Here is a tiny trained network, its code and every weight. The questions are about switching its units off for an input and a target symbol, where a switched-off unit gives its printed mean instead of its output.

import numpy as np


def w(rows, s, z=0):
    codes = np.array(rows[::2]) - 128.0
    scale = np.full(codes.shape[1], s)
    scale[-1] = z or s
    return codes * scale


def f(y):
    return y / 2 * (1 + np.tanh(0.7978845608 * (y + 0.044715 * y**3)))


def softmax(a):
    e = np.exp(a - a.max(-1, keepdims=True))
    return e / e.sum(-1, keepdims=True)


def log_softmax(a):
    a = a - a.max(-1, keepdims=True)
    return a - np.log(np.exp(a).sum(-1, keepdims=True))


def net(x, mask):
    ids = ['ΔΘΠΨβγητ'.index(c) for c in x.split()]
    T = len(ids)
    res = E[ids] + P[:T]
    u = 0
    for l in range(3):
        q, k, v = (res @ M[l].T for M in (Q, K, V))
        z = softmax(np.where(np.tri(T) > 0, q @ k.T / 2**0.5, -1e9)) @ v
        res = res + np.where(mask[u], z, O[l][:, -1]) @ O[l][:, :-1]
        u += 1
        y = f(res @ A[l][:, :-1].T + A[l][:, -1])
        res = res + np.where(mask[u : u + 8], y, B[l][:, -1]) @ B[l][:, :-1]
        u += 8
    return log_softmax(res[-1] @ U[:, :-1].T + U[:, -1])


Q, K, V, O, A, B = {}, {}, {}, {}, {}, {}
E = w([
[135,111,123,118,112,154,183,97,117,221],'Δ',
[183,166,50,117,197,112,126,91,123,115],'Θ',
[170,119,56,142,150,125,169,182,142,128],'Π',
[191,129,92,154,163,155,189,121,93,104],'Ψ',
[149,141,132,141,150,7,109,154,90,186],'β',
[163,63,107,67,157,86,102,175,159,118],'γ',
[126,102,151,60,108,57,119,50,84,80],'η',
[127,105,155,179,158,71,134,80,178,83],'τ',
],0.012)
P = w([
[45,231,130,119,163,140,191,164,123,63],'0',
[185,67,2,140,71,13,68,77,119,188],'1',
[208,88,29,123,104,68,84,76,131,173],'2',
[206,66,82,130,113,123,92,109,124,161],'3',
[197,76,111,124,127,116,115,116,132,155],'4',
[188,94,135,125,133,91,140,120,131,154],'5',
[180,106,150,115,155,88,153,126,133,152],'6',
[169,124,159,101,165,75,185,134,142,145],'7',
[162,128,180,103,171,65,201,139,146,132],'8',
[146,136,181,67,183,61,217,131,150,138],'9',
[137,142,197,59,196,59,231,131,154,138],'10',
],0.0072)
Q[0] = w([
[68,194,108,186,14,254,16,148,74,90],'0.h0',
[190,91,141,56,221,56,250,119,167,186],'0.h0',
],0.0059)
K[0] = w([
[202,52,107,105,105,120,91,136,98,221],'0.h0',
[64,204,148,181,174,121,167,157,155,1],'0.h0',
],0.006)
V[0] = w([
[105,121,135,127,97,254,202,239,49,196],'0.h0',
[241,200,93,244,193,184,139,178,182,107],'0.h0',
],0.0045)
O[0] = w([
[42,39,144,88,109,146,161,109,2,78,10],'0.h0',
[70,41,96,175,243,84,167,106,150,117,216],'0.h0',
],0.0071,0.0013)
A[0] = w([
[121,136,110,119,93,99,134,116,93,164,170],'0.n0',
[155,78,131,84,111,92,53,130,117,99,215],'0.n1',
[168,227,118,122,118,173,153,87,149,112,201],'0.n2',
[179,121,52,137,139,130,149,75,87,118,179],'0.n3',
[61,160,162,97,89,254,152,115,97,158,183],'0.n4',
[127,115,103,146,187,85,161,173,109,156,255],'0.n5',
[182,180,95,143,142,124,157,128,154,162,192],'0.n6',
[116,91,196,98,185,109,154,84,144,91,195],'0.n7',
],0.0074,0.0022)
B[0] = w([
[134,91,181,139,141,58,115,110,86,170,163],'0.n0',
[239,106,77,68,112,113,85,113,131,120,175],'0.n1',
[104,185,35,143,17,203,122,66,58,139,150],'0.n2',
[77,67,71,101,129,132,108,81,79,158,203],'0.n3',
[175,125,83,114,49,81,147,125,72,2,130],'0.n4',
[110,123,109,110,214,30,145,133,130,145,253],'0.n5',
[93,182,65,111,89,128,94,108,146,236,216],'0.n6',
[127,160,186,126,162,118,238,77,152,72,177],'0.n7',
],0.0056,0.006)
Q[1] = w([
[43,219,254,142,118,203,167,185,146,40],'1.h0',
[86,144,145,107,185,100,199,98,195,133],'1.h0',
],0.0069)
K[1] = w([
[134,171,7,97,141,94,75,228,115,100],'1.h0',
[111,253,157,116,154,104,228,154,90,48],'1.h0',
],0.0063)
V[1] = w([
[145,183,106,24,111,152,132,98,41,139],'1.h0',
[125,159,118,138,150,147,106,202,176,253],'1.h0',
],0.0065)
O[1] = w([
[125,178,157,46,147,210,143,164,71,153,253],'1.h0',
[3,128,118,123,141,50,79,159,180,112,96],'1.h0',
],0.0072,0.0031)
A[1] = w([
[233,98,159,110,172,149,161,81,42,176,249],'1.n0',
[150,121,148,80,163,130,126,171,187,144,225],'1.n1',
[220,110,163,93,154,150,139,170,133,144,237],'1.n2',
[66,160,61,129,198,173,125,63,143,125,171],'1.n3',
[188,89,187,162,180,159,158,108,133,86,37],'1.n4',
[53,2,75,178,186,85,148,68,124,105,120],'1.n5',
[158,120,62,157,139,166,140,114,140,152,191],'1.n6',
[183,126,100,187,90,110,121,38,244,166,219],'1.n7',
],0.0061,0.002)
B[1] = w([
[173,154,80,178,114,74,173,95,51,142,255],'1.n0',
[174,160,104,80,146,95,156,148,152,79,168],'1.n1',
[193,153,86,126,88,114,171,119,157,101,183],'1.n2',
[3,168,84,107,110,223,80,105,63,177,158],'1.n3',
[84,155,178,134,194,179,202,92,94,128,134],'1.n4',
[27,41,137,103,164,199,111,147,164,211,189],'1.n5',
[143,127,51,147,31,166,144,72,84,125,163],'1.n6',
[117,150,71,237,45,126,140,108,219,124,186],'1.n7',
],0.0057,0.0092)
Q[2] = w([
[176,64,89,196,128,112,100,171,83,204],'2.h0',
[119,189,87,70,174,57,253,60,176,186],'2.h0',
],0.0055)
K[2] = w([
[255,68,151,147,88,99,112,73,226,88],'2.h0',
[102,199,221,105,214,88,180,166,145,48],'2.h0',
],0.005)
V[2] = w([
[67,137,116,171,74,254,156,18,114,138],'2.h0',
[182,56,75,64,108,211,148,154,194,42],'2.h0',
],0.0047)
O[2] = w([
[155,171,162,104,206,161,146,2,199,122,2],'2.h0',
[25,148,129,45,79,17,227,49,161,75,55],'2.h0',
],0.0077,0.0045)
A[2] = w([
[103,123,106,115,53,61,167,185,115,132,201],'2.n0',
[189,152,123,120,96,144,131,89,69,110,98],'2.n1',
[108,191,138,216,128,125,130,103,210,83,71],'2.n2',
[254,187,98,144,70,89,154,98,74,107,195],'2.n3',
[126,208,125,132,18,103,97,182,204,128,188],'2.n4',
[66,149,106,91,132,87,148,116,79,153,219],'2.n5',
[70,163,122,204,70,112,182,120,100,172,248],'2.n6',
[119,115,96,143,63,116,158,173,103,139,185],'2.n7',
],0.0059,0.0016)
B[2] = w([
[154,145,121,115,133,118,80,98,109,49,194],'2.n0',
[51,108,136,181,104,95,158,172,112,149,177],'2.n1',
[140,91,216,80,65,104,122,104,38,147,140],'2.n2',
[34,221,127,129,77,124,163,173,173,173,247],'2.n3',
[178,119,193,104,169,177,22,86,122,85,159],'2.n4',
[147,88,193,12,137,152,81,128,130,71,177],'2.n5',
[150,108,101,134,142,102,40,114,141,2,184],'2.n6',
[143,131,126,136,113,114,98,134,111,68,183],'2.n7',
],0.0052,0.013)
U = w([
[102,57,179,94,128,123,147,106,106,184,72],'Δ',
[111,99,123,85,116,97,100,115,104,27,209],'Θ',
[210,98,118,125,180,162,139,76,78,115,35],'Π',
[158,156,111,209,130,103,122,74,198,95,206],'Ψ',
[117,173,108,154,77,106,181,139,115,154,60],'β',
[134,174,158,59,157,164,83,105,141,169,114],'γ',
[157,106,123,194,134,168,94,188,79,130,247],'η',
[3,116,114,125,135,119,153,170,193,177,43],'τ',
],0.0054,0.0015)

Each question gives the input, a string of symbols that net reads in full, and the target symbol t.
The units are the heads (2 rows each of Q, K, V and O) and the neurons (one row each of A and B). Each row of codes is followed by its name. A weight is (code - 128) times the scale printed after its matrix; where a second scale follows, it is the last column's (O, A, B and U).
mask holds one flag per unit, layer by layer, with each layer's heads first. A switched-off unit (its flag False) gives its mean, the last column of its rows in O or B, instead of its output. The means were averaged over made-up inputs and are rounded, as every weight is.
A unit's drop is (log p(t) with every unit on - log p(t) with that unit switched off) / (log p(t) with every unit on - log p(t) with every unit switched off).
The circuit of an input: a set's keep is (log p(t) with only the set's units on - log p(t) with every unit switched off) / (log p(t) with every unit on - log p(t) with every unit switched off). Starting from the 12 units with the biggest drops (on a tie, the unit counted first), units are removed one at a time, each time the one whose removal leaves the highest keep (on an exact tie, the one counted first), for as long as the keep stays at least 0.8.
units of the circuit, in order: the units of the circuit, biggest drop first
most important unit: the unit with the biggest drop
top k neurons: the k neurons with the biggest drops, biggest first
k most important neurons of layer l: the k neurons of layer l with the biggest drops, biggest first
input τ β Π, target Ψ: units of the circuit, in order -> [1.n7, 1.h0, 0.h0]
input Δ τ γ, target β: top 4 neurons -> [2.n3, 0.n4, 0.n1, 1.n0]
input Π Ψ Π Δ Δ β β Δ Δ Ψ Θ, target Π: most important unit -> 0.h0
input τ β Δ η η, target Ψ: units of the circuit, in order -> [0.h0, 1.n7, 1.h0, 2.h0]
input Δ Θ Δ Θ Θ Ψ β Θ η, target β: 3 most important neurons of layer 1 -> [1.n0, 1.n5, 1.n2]
input Θ Δ γ γ Δ Π β Π Δ, target τ: units of the circuit, in order -> [1.h0, 0.h0, 1.n5]
input β Θ τ Θ, target Ψ: units of the circuit, in order -> [1.n7, 1.h0, 0.h0]
input τ β Ψ Π γ Θ Ψ γ β Δ, target Ψ: units of the circuit, in order -> [1.n7, 1.h0, 0.h0, 2.n6]
input Π Π β Δ Ψ Δ Ψ β, target η: top 2 neurons -> [1.n3, 0.n3]
input Θ Π Θ Δ Π Π β γ Π, target τ: units of the circuit, in order -> [0.h0, 1.h0, 1.n5]
input Δ Π γ, target β: top 3 neurons -> [0.n4, 2.n3, 1.n0]
input β τ β γ, target Ψ: 2 most important neurons of layer 0 -> [0.n1, 0.n5]
input γ Ψ γ γ Δ Δ Θ β Θ γ, target Θ: top 2 neurons -> [1.n1, 2.n0]
input Δ β Δ β Θ η η β, target β: top 2 neurons -> [2.n3, 1.n0]
input Δ Θ Π, target β: most important unit -> 1.h0
input Δ Π γ Θ, target β: top 3 neurons -> [0.n4, 2.n3, 1.n0]
input Ψ Π Ψ, target Π: top 2 neurons -> [1.n5, 0.n3]
input η Δ Ψ, target γ: top 2 neurons -> [0.n6, 0.n2]
input γ Θ Π Δ Δ Π Ψ Δ Π, target Θ: 3 most important neurons of layer 2 -> [2.n3, 2.n0, 2.n5]
input Θ Θ Θ, target γ: top 4 neurons -> [1.n3, 0.n3, 0.n6, 0.n2]
input η Δ β, target γ: top neuron -> [0.n6]
input γ τ Δ η Δ Δ Δ τ Δ, target Θ: 2 most important neurons of layer 1 -> [1.n7, 1.n0]
input Δ β β β τ, target β: 2 most important neurons of layer 0 -> [0.n4, 0.n6]
input Θ Δ β, target τ: top 2 neurons -> [1.n5, 1.n0]
input Ψ Δ Π γ τ Θ Π Δ Δ, target Π: top 2 neurons -> [2.n3, 0.n7]
input Θ β γ Θ, target Θ: 2 most important neurons of layer 0 -> [0.n1, 0.n2]
input Θ Δ γ Δ γ Π β Ψ Δ Θ, target τ: 2 most important neurons of layer 1 -> [1.n5, 1.n0]
input Δ Π β Ψ β Θ Δ η Θ, target β: top neuron -> [2.n3]
input β β γ Δ η, target η: 3 most important neurons of layer 1 -> [1.n6, 1.n7, 1.n2]
input Π Θ τ Ψ β Ψ η Δ τ Δ, target Ψ: top 2 neurons -> [0.n7, 1.n7]
